Below are the code and all the weights of a small trained network. Each question names an input and a target symbol and asks about switching units off, where a switched-off unit gives its printed mean instead of its output.

import numpy as np


def w(rows, s, z=0):
    codes = np.array(rows[::2]) - 128.0
    scale = np.full(codes.shape[1], s)
    scale[-1] = z or s
    return codes * scale


def softmax(a):
    e = np.exp(a - a.max(-1, keepdims=True))
    return e / e.sum(-1, keepdims=True)


def log_softmax(a):
    a = a - a.max(-1, keepdims=True)
    return a - np.log(np.exp(a).sum(-1, keepdims=True))


def net(x, mask):
    ids = ['ΘΩαβεημ'.index(c) for c in x.split()]
    T = len(ids)
    res = E[ids] + P[:T]
    u = 0
    for l in range(3):
        r = res
        for j in range(3):
            rows = slice(3 * j, 3 * j + 3)
            q, k, v = (r @ M[l][rows].T for M in (Q, K, V))
            z = softmax(np.where(np.tri(T) > 0, q @ k.T / 3**0.5, -1e9)) @ v
            o = O[l][rows]
            res = res + np.where(mask[u + j], z, o[:, -1]) @ o[:, :-1]
        u += 3
    return log_softmax(res[-1] @ U[:, :-1].T + U[:, -1])


Q, K, V, O = {}, {}, {}, {}
E = w([
[167,92,31,88,219,92],'Θ',
[148,39,68,87,95,89],'Ω',
[227,123,141,90,134,88],'α',
[92,5,185,63,203,175],'β',
[151,82,192,82,85,179],'ε',
[147,129,71,79,82,205],'η',
[204,141,127,101,156,213],'μ',
],0.014)
P = w([
[55,182,141,151,126,26],'0',
[108,172,130,88,117,70],'1',
[128,118,125,184,147,104],'2',
[137,155,125,61,118,95],'3',
[176,93,118,164,132,140],'4',
[158,134,120,43,123,117],'5',
[209,70,113,144,121,166],'6',
[178,117,120,31,124,136],'7',
[230,46,109,132,118,192],'8',
[195,100,123,16,129,144],'9',
[252,34,108,114,113,209],'10',
[210,74,127,28,134,162],'11',
],0.013)
Q[0] = w([
[63,173,89,97,121,146],'0.h0',
[146,170,220,162,140,99],'0.h0',
[147,109,85,177,114,122],'0.h0',
[69,186,136,39,120,87],'0.h1',
[4,205,129,187,144,59],'0.h1',
[77,214,187,113,76,120],'0.h1',
[76,150,116,157,156,184],'0.h2',
[173,113,80,81,129,186],'0.h2',
[190,94,137,201,139,133],'0.h2',
],0.015)
K[0] = w([
[145,91,134,142,121,94],'0.h0',
[70,172,138,138,133,107],'0.h0',
[149,156,138,132,118,123],'0.h0',
[138,164,150,252,99,208],'0.h1',
[69,139,143,199,131,62],'0.h1',
[79,166,116,193,155,127],'0.h1',
[114,182,95,171,142,102],'0.h2',
[197,107,119,62,142,149],'0.h2',
[154,86,89,148,102,155],'0.h2',
],0.02)
V[0] = w([
[147,108,134,151,128,96],'0.h0',
[139,135,140,146,127,124],'0.h0',
[177,102,121,123,121,150],'0.h0',
[134,109,252,138,75,112],'0.h1',
[68,142,106,121,70,185],'0.h1',
[101,57,99,126,79,75],'0.h1',
[126,86,109,86,82,95],'0.h2',
[117,79,145,153,93,107],'0.h2',
[164,110,120,154,106,121],'0.h2',
],0.016)
O[0] = w([
[153,116,132,178,101,147,117],'0.h0',
[129,153,119,129,124,136,107],'0.h0',
[136,138,199,129,132,89,254],'0.h0',
[195,46,119,113,83,127,69],'0.h1',
[122,167,71,9,152,177,81],'0.h1',
[192,134,109,171,180,210,87],'0.h1',
[168,151,155,163,160,142,217],'0.h2',
[130,157,106,95,163,126,85],'0.h2',
[97,175,140,116,131,134,165],'0.h2',
],0.013,0.0083)
Q[1] = w([
[109,137,103,127,104,132],'1.h0',
[190,105,184,126,143,106],'1.h0',
[9,176,126,127,141,164],'1.h0',
[109,98,121,152,145,102],'1.h1',
[162,127,140,118,146,121],'1.h1',
[124,128,126,142,148,110],'1.h1',
[140,92,70,102,125,136],'1.h2',
[59,193,143,144,157,110],'1.h2',
[103,119,119,170,129,110],'1.h2',
],0.011)
K[1] = w([
[98,66,95,192,104,196],'1.h0',
[156,124,202,73,141,39],'1.h0',
[87,208,132,100,229,255],'1.h0',
[114,146,51,143,117,162],'1.h1',
[196,188,163,110,104,118],'1.h1',
[119,116,99,153,131,171],'1.h1',
[197,124,33,176,152,119],'1.h2',
[75,212,126,158,108,161],'1.h2',
[63,119,179,183,213,139],'1.h2',
],0.0069)
V[1] = w([
[131,129,99,117,162,97],'1.h0',
[90,108,85,89,217,82],'1.h0',
[81,14,150,117,121,84],'1.h0',
[154,169,3,199,116,69],'1.h1',
[58,96,141,166,166,11],'1.h1',
[98,83,178,43,202,193],'1.h1',
[109,173,131,150,10,193],'1.h2',
[189,164,73,118,127,40],'1.h2',
[199,78,165,148,199,117],'1.h2',
],0.0028)
O[1] = w([
[131,116,144,148,120,157,134],'1.h0',
[153,98,154,185,93,187,119],'1.h0',
[99,221,114,115,131,220,209],'1.h0',
[137,120,64,71,213,183,56],'1.h1',
[206,85,75,109,142,61,150],'1.h1',
[125,181,227,176,90,148,125],'1.h1',
[148,73,139,180,119,124,53],'1.h2',
[114,98,176,89,94,126,141],'1.h2',
[75,212,133,4,179,124,252],'1.h2',
],0.0029,0.0017)
Q[2] = w([
[48,117,151,109,84,88],'2.h0',
[121,159,112,106,107,118],'2.h0',
[249,144,129,174,229,202],'2.h0',
[170,126,179,208,134,153],'2.h1',
[164,130,103,144,91,139],'2.h1',
[56,163,133,217,109,208],'2.h1',
[82,196,110,47,135,162],'2.h2',
[131,124,184,97,85,115],'2.h2',
[108,136,152,179,162,88],'2.h2',
],0.016)
K[2] = w([
[70,111,138,209,105,75],'2.h0',
[98,161,141,152,128,125],'2.h0',
[224,153,130,11,195,152],'2.h0',
[181,149,214,80,183,84],'2.h1',
[118,90,137,127,174,122],'2.h1',
[156,113,10,143,190,28],'2.h1',
[90,221,26,144,52,96],'2.h2',
[141,152,160,76,110,67],'2.h2',
[151,159,171,181,195,98],'2.h2',
],0.013)
V[2] = w([
[162,116,151,124,125,154],'2.h0',
[50,95,161,213,76,53],'2.h0',
[137,146,148,104,127,87],'2.h0',
[147,198,117,137,52,176],'2.h1',
[99,174,149,138,10,209],'2.h1',
[25,1,198,94,216,185],'2.h1',
[150,175,144,125,118,121],'2.h2',
[110,72,208,113,138,176],'2.h2',
[249,151,181,139,218,103],'2.h2',
],0.0082)
O[2] = w([
[125,103,109,134,151,116,153],'2.h0',
[106,145,101,157,53,180,83],'2.h0',
[122,122,148,131,114,115,153],'2.h0',
[138,141,136,109,103,156,106],'2.h1',
[118,111,108,96,90,169,102],'2.h1',
[91,142,2,153,158,102,141],'2.h1',
[117,114,137,115,145,145,156],'2.h2',
[138,131,68,145,116,120,187],'2.h2',
[114,116,104,132,94,186,254],'2.h2',
],0.014,0.0099)
U = w([
[83,198,174,194,156,151,71],'Θ',
[181,194,132,153,147,253,97],'Ω',
[208,115,202,185,87,122,46],'α',
[136,177,82,155,135,127,113],'β',
[229,83,94,67,72,166,85],'ε',
[120,202,149,54,159,146,128],'η',
[85,188,125,114,59,155,254],'μ',
],0.0049,0.0085)

Each question gives the input, a string of symbols that net reads in full, and the target symbol t.
The units are the heads (3 rows each of Q, K, V and O). Each row of codes is followed by its name. A weight is (code - 128) times the scale printed after its matrix; where a second scale follows, it is the last column's (O and U).
mask holds one flag per head, layer by layer. A switched-off head (its flag False) gives its mean, the last column of its rows in O, instead of its output. The means were averaged over made-up inputs and are rounded, as every weight is.
A unit's drop is (log p(t) with every unit on - log p(t) with that unit switched off) / (log p(t) with every unit on - log p(t) with every unit switched off).
The circuit of an input: a set's keep is (log p(t) with only the set's units on - log p(t) with every unit switched off) / (log p(t) with every unit on - log p(t) with every unit switched off). Starting from all 9 units, units are removed one at a time, each time the one whose removal leaves the highest keep (on an exact tie, the one counted first), for as long as the keep stays at least 0.8.
units of the circuit, in order: the units of the circuit, biggest drop first
heads that matter: for each layer, one digit per head in row order, 1 if its drop is at least 0.15 and else 0, layers parted by /
drop of u: that unit's drop, to one decimal
input μ μ Θ ε Θ μ Ω α Θ, target α: heads that matter => 010 / 000 / 010
input ε μ μ Θ ε Θ ε η β ε ε, target ε: units of the circuit, in order => [0.h1]
input η Θ Θ μ μ ε Ω β, target ε: units of the circuit, in order => [0.h1; 2.h2]
input η β ε α μ β ε μ Θ Θ, target μ: units of the circuit, in order => [0.h1; 2.h0]
input Ω η η Θ ε μ μ Θ μ, target Θ: heads that matter => 010 / 000 / 000
input Ω η Θ η β μ α, target μ: units of the circuit, in order => [0.h1; 2.h0]
input η Ω η μ β η ε, target η: units of the circuit, in order => [0.h1; 2.h0]
input η η μ β Ω, target β: heads that matter => 000 / 000 / 010
input Θ η α ε η β μ, target β: units of the circuit, in order => [2.h1; 0.h1]
input η Θ Θ Ω η Ω β Ω ε, target Ω: heads that matter => 010 / 000 / 001
input Ω α Ω η μ ε η, target ε: heads that matter => 010 / 000 / 000
input η μ μ β η α Θ α, target α: heads that matter => 011 / 000 / 010
input Θ ε μ Ω Ω β μ η ε ε, target η: heads that matter => 011 / 000 / 101
input α Ω μ β η ε μ η α μ Θ Ω, target μ: heads that matter => 010 / 000 / 100
input ε ε ε μ μ Ω β, target Ω: heads that matter => 010 / 000 / 001
input ε Ω α Ω Θ, target Ω: units of the circuit, in order => [0.h1]
input α Ω α α, target α: heads that matter => 010 / 000 / 010
input Θ Ω μ μ Ω η α, target η: heads that matter => 010 / 000 / 100
input Ω η μ Θ, target μ: units of the circuit, in order => [0.h1; 2.h0; 0.h2]
input ε η α Θ, target η: units of the circuit, in order => [0.h1; 2.h0]
input μ ε μ Θ β Θ η, target Θ: units of the circuit, in order => [0.h1]
input α μ ε μ μ Θ β, target Θ: heads that matter => 010 / 000 / 010
input η η Ω Ω μ ε μ μ μ Θ α, target Θ: heads that matter => 010 / 000 / 000
input ε ε μ Θ Θ Ω, target Ω: units of the circuit, in order => [0.h1; 0.h2]
input Θ Θ μ Θ μ μ ε μ ε ε α μ, target μ: drop of 1.h2 => 0.0
input Θ Ω μ μ η η η μ Ω α Θ, target α: drop of 0.h1 => 0.7
input μ β η μ η Ω μ η ε α β, target α: drop of 2.h0 => 0.1
